Below is a small trained network, with its code and all its weights. Each question gives an input and a class and asks what happens when units are switched off, that is, made to give their printed mean instead of their output.

import numpy as np


def w(rows, s, z=0):
    codes = np.array(rows[::2]) - 128.0
    scale = np.full(codes.shape[1], s)
    scale[-1] = z or s
    return codes * scale


def f(y):
    return np.maximum(y, 0)


def log_softmax(a):
    a = a - a.max(-1, keepdims=True)
    return a - np.log(np.exp(a).sum(-1, keepdims=True))


def net(x, mask):
    res = np.array(x, float).reshape(1, 8) / 4 @ E
    y = f(res @ A[0][:, :-1].T + A[0][:, -1])
    res = res + np.where(mask, y, B[0][:, -1]) @ B[0][:, :-1]
    return log_softmax(res[-1] @ U[:, :-1].T + U[:, -1])


A, B = {}, {}
E = w([
[128,127,129,127],'x0',
[127,221,238,58],'x1',
[128,128,127,128],'x2',
[128,128,130,128],'x3',
[126,131,123,126],'x4',
[88,162,184,248],'x5',
[128,130,126,127],'x6',
[236,181,122,169],'x7',
],0.014)
A[0] = w([
[158,125,119,211,124],'N0',
[191,129,112,83,206],'N1',
[7,103,134,154,198],'N2',
[187,178,161,148,61],'N3',
[104,105,145,82,86],'N4',
[118,188,159,224,110],'N5',
[63,49,40,157,244],'N6',
[49,107,161,94,148],'N7',
[74,138,156,79,173],'N8',
[103,86,84,33,253],'N9',
[110,134,94,180,212],'N10',
[196,112,82,163,179],'N11',
],0.014,0.004)
B[0] = w([
[75,75,92,202,187],'N0',
[185,200,70,34,189],'N1',
[241,179,215,210,223],'N2',
[125,65,189,1,183],'N3',
[66,167,57,111,163],'N4',
[51,59,198,158,214],'N5',
[205,34,219,76,250],'N6',
[90,193,34,197,197],'N7',
[51,195,116,124,188],'N8',
[65,47,130,23,227],'N9',
[130,71,139,202,179],'N10',
[132,83,10,132,196],'N11',
],0.0079,0.019)
U = w([
[118,73,179,65,254],'0',
[209,115,16,107,46],'1',
[50,170,76,91,129],'2',
[233,196,130,50,116],'3',
[247,143,175,173,134],'4',
[94,83,68,163,82],'5',
[109,225,166,166,76],'6',
],0.013,0.0036)

Each question gives the input, the list of numbers given to net, and the class t.
The units are the neurons (one row each of A and B). Each row of codes is followed by its name. A weight is (code - 128) times the scale printed after its matrix; where a second scale follows, it is the last column's (A, B and U).
mask holds one flag per neuron, in row order. A switched-off neuron (its flag False) gives its mean, the last column of its row in B, instead of its output. The means were averaged over made-up inputs and are rounded, as every weight is.
A unit's drop is (log p(t) with every unit on - log p(t) with that unit switched off) / (log p(t) with every unit on - log p(t) with every unit switched off).
The circuit of an input: a set's keep is (log p(t) with only the set's units on - log p(t) with every unit switched off) / (log p(t) with every unit on - log p(t) with every unit switched off). Starting from all 12 units, units are removed one at a time, each time the one whose removal leaves the highest keep (on an exact tie, the one counted first), for as long as the keep stays at least 0.8.
circuit, biggest first: the units of the circuit, biggest drop first
most important unit: the unit with the biggest drop
k most important neurons: the k neurons with the biggest drops, biggest first
drop of u: that unit's drop, to one decimal
input [-7,-2,2,8,5,1,6,8], class 5: most important unit => N0
input [-5,-7,-2,-1,1,6,3,-2], class 4: 2 most important neurons => [N2, N6]
input [-5,5,2,6,-1,-2,6,0], class 2: 2 most important neurons => [N6, N2]
input [5,8,-5,-8,-7,-5,3,1], class 3: 4 most important neurons => [N1, N5, N0, N11]
input [5,1,-7,-3,-2,5,3,0], class 6: 3 most important neurons => [N6, N9, N11]
input [-1,-8,-7,-1,-3,0,0,-1], class 0: 2 most important neurons => [N6, N7]
input [-5,7,-6,1,-7,3,-5,8], class 0: 2 most important neurons => [N3, N5]
input [-4,1,-1,5,2,-3,-2,1], class 3: 2 most important neurons => [N5, N0]
input [1,1,-2,4,0,-7,-4,3], class 3: 3 most important neurons => [N1, N0, N7]
input [-2,-7,8,-3,-3,-6,8,-3], class 0: 2 most important neurons => [N6, N9]
input [-8,2,7,-2,-3,0,-3,-1], class 2: 2 most important neurons => [N6, N2]
input [-2,7,1,-4,-2,-5,7,2], class 3: 2 most important neurons => [N1, N5]
input [6,-8,-7,1,5,-8,-6,-2], class 0: 2 most important neurons => [N6, N9]
input [-8,-2,-2,-4,-4,8,8,3], class 5: circuit, biggest first => [N0]
input [-3,3,-1,1,7,-4,7,-8], class 2: drop of N7 => 0.1
input [4,3,-8,1,2,6,3,3], class 0: drop of N3 => 0.4
input [2,6,6,-4,-3,6,-6,7], class 0: drop of N3 => 0.3
input [-3,3,6,8,5,-8,1,-1], class 2: drop of N6 => 0.2
input [-2,8,6,7,3,3,4,8], class 0: 2 most important neurons => [N3, N5]
input [5,-3,5,1,-2,2,-3,-6], class 4: circuit, biggest first => [N2]
